[128 = 0]
142,129,125,122,69,140,160,125,121,126,126,108,129,127,126,139,127,134,131,131,137,137,140,130,131  30
128,133,123,132,68,100,233,117,129,124,130,109,128,138,122,130,132,132,138,128,115,134,138,130,127  0
124,135,125,142,88,102,159,123,133,123,129,114,128,130,125,132,128,134,126,134,129,140,137,127,125  8
115,127,119,121,85,112,102,122,128,123,128,73,128,146,121,130,134,132,133,130,113,140,143,131,126  28
140,132,125,137,94,103,192,121,118,127,128,91,128,134,123,132,128,134,130,135,120,130,141,126,128  17
119,130,124,124,127,121,166,122,134,118,128,99,128,147,122,132,131,128,144,127,116,138,142,130,128  14
145,129,122,129,76,118,170,121,115,125,124,101,127,137,126,135,130,132,131,134,121,130,147,128,131  28
136,134,125,132,106,140,151,127,132,124,126,123,131,133,127,137,126,135,134,130,136,143,135,133,131  25
125,135,125,144,91,110,150,125,137,125,131,114,128,130,125,133,126,135,128,131,132,146,132,131,127  12
116,127,123,125,140,115,122,123,128,119,124,94,128,151,122,131,130,127,139,130,117,137,149,127,126  21
131,131,125,127,138,126,201,122,126,118,126,117,127,140,125,136,130,130,142,130,122,133,139,127,130  16
139,132,119,137,80,94,187,120,124,127,127,85,129,154,119,124,133,138,132,131,94,143,140,138,130  19

118,137,144,123,125,124,117,108,128,126,125,135,144,121,106,110,126,106,118,81,120,120,109,146,127  14
134,135,168,126,132,121,121,109,128,113,115,139,147,109,101,97,130,111,130,83,124,109,81,151,126  15
102,139,127,122,156,123,141,72,122,106,136,138,146,123,73,85,138,98,119,65,133,125,95,155,120  20
143,114,98,117,124,124,109,159,152,159,110,123,121,135,145,120,98,148,149,173,120,120,104,113,144  0
133,121,82,118,141,121,118,143,152,158,117,120,122,134,138,113,98,141,154,154,127,126,95,121,137  2
120,124,101,113,135,118,105,132,153,148,115,114,145,131,117,98,109,131,134,108,126,111,87,153,139  7
104,137,119,121,135,125,127,94,127,126,132,138,147,131,84,84,136,98,111,56,125,131,95,155,126  16
103,136,111,115,147,118,114,98,139,134,126,130,149,124,100,83,121,103,128,65,125,118,81,154,126  12
124,131,127,113,158,111,104,108,152,130,109,125,154,111,103,72,95,121,143,89,131,96,78,169,135  9
118,127,117,123,112,132,113,141,126,145,133,121,130,141,127,135,134,120,105,105,107,138,125,119,127  10
122,134,137,116,141,116,108,107,140,126,116,128,152,116,109,86,117,114,132,90,124,107,89,162,130  11
120,120,67,109,167,114,116,129,161,156,115,119,133,134,127,81,96,130,176,142,133,121,76,136,138  2
86,137,116,116,141,123,128,82,133,117,134,143,156,137,78,85,140,87,105,35,131,129,83,168,130  17
97,153,166,125,133,121,158,92,129,64,143,116,149,134,87,131,178,115,62,7,140,108,95,169,120  30

170,129,99,150,127,73,157,215,78,136,163,123,223,110,140,175,150  0
213,137,108,140,132,143,89,255,94,172,119,112,131,110,88,50,146  13
75,144,163,102,130,99,149,47,149,115,73,101,52,134,139,132,134  18
73,137,140,101,125,113,146,116,127,89,127,103,61,182,142,160,162  13
183,124,118,93,129,168,106,146,128,144,136,159,83,67,87,53,124  29
145,147,129,141,129,63,148,184,77,142,86,80,131,139,136,161,175  3
174,109,91,138,127,153,115,190,117,150,178,162,203,67,120,109,101  15
108,110,100,86,121,182,114,115,137,151,148,149,82,44,118,83,122  30
217,150,141,91,142,102,134,111,154,133,97,153,77,76,82,59,117  20
159,150,124,98,129,86,128,178,81,147,70,90,61,100,108,81,175  16
84,126,138,129,129,174,114,144,162,88,178,139,91,219,127,127,131  15
93,119,154,147,132,142,137,82,203,50,178,175,141,240,142,171,98  10
147,142,148,134,133,148,93,158,136,137,91,102,52,163,100,74,135  17
179,111,107,110,129,140,120,134,112,177,127,152,158,19,103,88,107  21
172,130,94,130,126,57,168,217,68,140,142,122,214,101,139,172,168  1
99,129,121,105,123,151,119,159,125,127,143,113,63,171,118,114,167  20
118,116,93,113,120,83,164,140,71,150,135,126,179,35,152,166,139  14
142,130,107,92,123,120,122,145,78,194,67,93,104,31,112,78,147  24
5,123,132,88,122,134,149,74,141,95,142,135,54,139,140,148,145  23
163,114,96,162,126,151,127,207,110,128,192,145,195,136,131,168,125  7
91,122,112,111,121,150,124,175,117,123,163,124,92,159,124,132,162  19
178,128,117,107,129,160,98,150,126,173,110,129,128,72,90,49,120  25
120,114,97,129,121,101,160,139,101,131,165,141,201,69,152,193,134  11
106,128,135,114,125,136,119,87,101,162,73,100,97,56,128,94,120  23
